Below is a small trained network, with its code and all its weights. Each question gives an input and a target symbol and asks what happens when units are switched off, that is, made to give their printed mean instead of their output.

import numpy as np


def w(rows, s, z=0):
    codes = np.array(rows[::2]) - 128.0
    scale = np.full(codes.shape[1], s)
    scale[-1] = z or s
    return codes * scale


def softmax(a):
    e = np.exp(a - a.max(-1, keepdims=True))
    return e / e.sum(-1, keepdims=True)


def log_softmax(a):
    a = a - a.max(-1, keepdims=True)
    return a - np.log(np.exp(a).sum(-1, keepdims=True))


def net(x, mask):
    ids = ['αγπστψ'.index(c) for c in x.split()]
    T = len(ids)
    res = E[ids] + P[:T]
    u = 0
    for l in range(3):
        r = res
        for j in range(3):
            rows = slice(2 * j, 2 * j + 2)
            q, k, v = (r @ M[l][rows].T for M in (Q, K, V))
            z = softmax(np.where(np.tri(T) > 0, q @ k.T / 2**0.5, -1e9)) @ v
            o = O[l][rows]
            res = res + np.where(mask[u + j], z, o[:, -1]) @ o[:, :-1]
        u += 3
    return log_softmax(res[-1] @ U[:, :-1].T + U[:, -1])


Q, K, V, O = {}, {}, {}, {}
E = w([
[172,123,107,105,94,28,119,161,81],'α',
[122,23,47,75,107,92,158,116,78],'γ',
[120,147,219,119,86,172,90,40,201],'π',
[55,127,127,81,198,64,107,95,115],'σ',
[228,65,170,97,192,181,134,112,123],'τ',
[112,196,116,159,93,141,250,121,173],'ψ',
],0.016)
P = w([
[113,179,148,35,130,173,125,122,67],'0',
[125,183,77,10,113,131,112,106,168],'1',
[136,134,130,96,144,159,141,97,64],'2',
[104,120,174,107,107,149,115,140,69],'3',
[128,155,104,49,131,85,122,126,209],'4',
[153,111,140,144,163,141,154,85,92],'5',
[116,92,194,151,122,115,122,149,104],'6',
[148,138,116,92,151,47,140,119,225],'7',
[172,90,152,191,184,125,168,79,117],'8',
[146,75,207,204,145,89,119,173,138],'9',
[177,127,116,144,168,25,153,105,248],'10',
[186,85,166,228,181,138,182,36,138],'11',
[116,101,146,196,82,128,92,165,128],'12',
],0.013)
Q[0] = w([
[194,152,76,103,166,24,195,58,165],'L0H0',
[168,141,37,55,153,109,45,132,207],'L0H0',
[98,196,194,178,60,92,155,216,203],'L0H1',
[174,71,167,126,205,186,147,20,106],'L0H1',
[67,152,157,246,91,253,114,152,2],'L0H2',
[88,164,207,132,97,116,184,130,76],'L0H2',
],0.0067)
K[0] = w([
[129,71,122,177,173,76,150,113,112],'L0H0',
[112,89,123,79,237,105,58,158,89],'L0H0',
[110,156,232,164,121,208,142,120,203],'L0H1',
[142,83,105,94,153,85,69,157,99],'L0H1',
[73,182,110,2,141,180,111,158,62],'L0H2',
[127,145,155,103,152,103,110,176,60],'L0H2',
],0.008)
V[0] = w([
[52,177,184,88,215,171,219,118,88],'L0H0',
[105,115,185,152,107,137,253,94,166],'L0H0',
[113,159,185,107,106,192,186,94,159],'L0H1',
[102,86,122,174,160,115,57,175,159],'L0H1',
[91,167,232,173,97,190,230,115,106],'L0H2',
[106,148,103,143,151,176,84,163,61],'L0H2',
],0.0054)
O[0] = w([
[174,168,53,109,142,148,98,154,164,208],'L0H0',
[71,111,75,207,149,79,20,253,203,180],'L0H0',
[91,63,61,118,148,220,176,86,109,137],'L0H1',
[104,149,135,200,106,108,127,122,112,3],'L0H1',
[187,183,151,130,84,87,184,15,68,102],'L0H2',
[123,139,90,114,95,182,145,172,19,44],'L0H2',
],0.0064,0.0039)
Q[1] = w([
[110,125,75,164,142,145,134,143,76],'L1H0',
[181,112,150,177,171,191,124,131,60],'L1H0',
[157,138,123,63,138,113,69,106,176],'L1H1',
[150,149,163,165,169,182,163,94,68],'L1H1',
[68,89,174,116,123,103,65,116,121],'L1H2',
[93,109,167,228,104,181,131,162,2],'L1H2',
],0.011)
K[1] = w([
[117,141,125,21,130,160,73,146,104],'L1H0',
[144,183,154,89,96,211,69,102,98],'L1H0',
[106,177,143,182,114,89,156,132,95],'L1H1',
[195,81,150,137,180,181,86,85,153],'L1H1',
[82,109,188,134,93,136,68,27,113],'L1H2',
[131,151,94,1,27,162,72,126,97],'L1H2',
],0.0097)
V[1] = w([
[133,124,123,164,125,125,170,142,129],'L1H0',
[139,186,153,150,153,175,132,139,123],'L1H0',
[99,144,136,115,90,131,91,107,145],'L1H1',
[201,139,179,162,181,146,137,139,133],'L1H1',
[114,154,161,116,189,135,90,99,122],'L1H2',
[249,101,128,159,76,163,106,132,152],'L1H2',
],0.011)
O[1] = w([
[175,109,91,180,105,197,87,107,125,69],'L1H0',
[26,62,100,109,71,123,128,50,107,3],'L1H0',
[66,131,96,138,75,109,83,184,231,112],'L1H1',
[59,212,169,155,255,190,182,166,38,23],'L1H1',
[160,236,133,118,123,78,2,119,103,177],'L1H2',
[87,111,215,75,79,86,172,168,182,108],'L1H2',
],0.0068,0.0051)
Q[2] = w([
[164,185,86,104,143,98,227,60,166],'L2H0',
[89,171,70,211,120,178,212,99,122],'L2H0',
[157,157,94,161,62,107,120,252,112],'L2H1',
[175,50,143,94,147,116,153,118,83],'L2H1',
[115,125,134,179,73,136,104,130,68],'L2H2',
[77,177,82,141,145,135,142,117,104],'L2H2',
],0.011)
K[2] = w([
[157,45,131,67,231,6,126,148,51],'L2H0',
[145,150,91,10,108,140,117,157,73],'L2H0',
[67,194,132,218,160,209,121,108,233],'L2H1',
[134,61,126,170,113,117,135,113,151],'L2H1',
[126,129,108,38,76,115,130,146,101],'L2H2',
[156,186,146,102,101,197,103,98,133],'L2H2',
],0.012)
V[2] = w([
[187,97,164,141,87,91,90,113,33],'L2H0',
[131,164,22,142,121,40,253,221,66],'L2H0',
[136,149,113,95,102,141,178,124,166],'L2H1',
[118,173,139,149,141,183,121,122,188],'L2H1',
[129,149,175,242,201,128,149,86,144],'L2H2',
[162,167,66,72,138,132,168,175,124],'L2H2',
],0.0067)
O[2] = w([
[165,136,166,116,126,94,76,30,25,164],'L2H0',
[104,170,159,253,227,116,210,48,170,76],'L2H0',
[107,147,94,197,95,174,102,217,57,228],'L2H1',
[131,192,230,163,178,142,170,115,147,63],'L2H1',
[181,33,121,47,88,220,33,172,91,2],'L2H2',
[94,107,187,82,193,104,188,96,226,244],'L2H2',
],0.0055,0.0053)
U = w([
[228,234,229,168,64,89,156,63,78,62],'α',
[150,4,20,100,98,141,160,26,112,139],'γ',
[151,125,144,49,75,133,101,175,147,146],'π',
[205,205,14,127,171,159,42,102,111,23],'σ',
[161,143,153,78,180,190,149,131,98,109],'τ',
[63,143,88,156,217,155,145,224,200,251],'ψ',
],0.0047,0.0024)

Each question gives the input, a string of symbols that net reads in full, and the target symbol t.
The units are the heads (2 rows each of Q, K, V and O). Each row of codes is followed by its name. A weight is (code - 128) times the scale printed after its matrix; where a second scale follows, it is the last column's (O and U).
mask holds one flag per head, layer by layer. A switched-off head (its flag False) gives its mean, the last column of its rows in O, instead of its output. The means were averaged over made-up inputs and are rounded, as every weight is.
A unit's drop is (log p(t) with every unit on - log p(t) with that unit switched off) / (log p(t) with every unit on - log p(t) with every unit switched off).
The circuit of an input: a set's keep is (log p(t) with only the set's units on - log p(t) with every unit switched off) / (log p(t) with every unit on - log p(t) with every unit switched off). Starting from all 9 units, units are removed one at a time, each time the one whose removal leaves the highest keep (on an exact tie, the one counted first), for as long as the keep stays at least 0.8.
units of the circuit, in order: the units of the circuit, biggest drop first
most important unit: the unit with the biggest drop
heads that matter: for each layer, one digit per head in row order, 1 if its drop is at least 0.15 and else 0, layers parted by /
drop of u: that unit's drop, to one decimal
input τ σ τ π σ τ ψ γ γ γ τ, target π: heads that matter -> 001 / 001 / 100
input σ ψ π τ γ π ψ σ, target γ: most important unit -> L0H0
input γ γ ψ α, target ψ: heads that matter -> 000 / 000 / 100
input σ π γ π π, target α: units of the circuit, in order -> L2H0, L0H2
input σ τ ψ γ, target ψ: heads that matter -> 100 / 000 / 100
input γ σ γ α σ γ ψ π, target γ: units of the circuit, in order -> L1H2, L1H0, L2H1
input γ γ γ σ α γ γ ψ γ τ, target ψ: heads that matter -> 000 / 000 / 100
input γ γ ψ α α γ γ α π, target π: units of the circuit, in order -> L2H0, L1H2
input γ σ σ γ γ τ γ α γ σ γ, target σ: units of the circuit, in order -> L1H2, L1H0
input π τ γ γ γ, target ψ: heads that matter -> 001 / 101 / 101
input π τ α α γ σ σ γ, target σ: heads that matter -> 000 / 001 / 000
input ψ ψ γ ψ π π π γ π τ α, target π: heads that matter -> 000 / 001 / 101
input α γ α τ α α γ α, target ψ: units of the circuit, in order -> L0H2, L2H0
input ψ α γ ψ α ψ ψ π α σ, target π: units of the circuit, in order -> L1H0, L0H2, L2H0
input σ ψ ψ π π γ π σ π π α π τ, target π: units of the circuit, in order -> L2H0
input π α γ ψ γ α, target α: units of the circuit, in order -> L2H0, L0H0, L2H1
input τ γ α π α σ τ γ γ σ π, target σ: heads that matter -> 000 / 001 / 001
input ψ ψ α σ τ γ σ π, target σ: heads that matter -> 000 / 001 / 000
input τ γ α α ψ, target γ: drop of L1H1 -> 0.1
input π γ γ γ π, target α: most important unit -> L0H1
input γ γ π ψ π π γ α γ π α, target α: drop of L0H0 -> 0.2
input σ σ ψ γ α π ψ ψ, target γ: drop of L1H2 -> 0.2
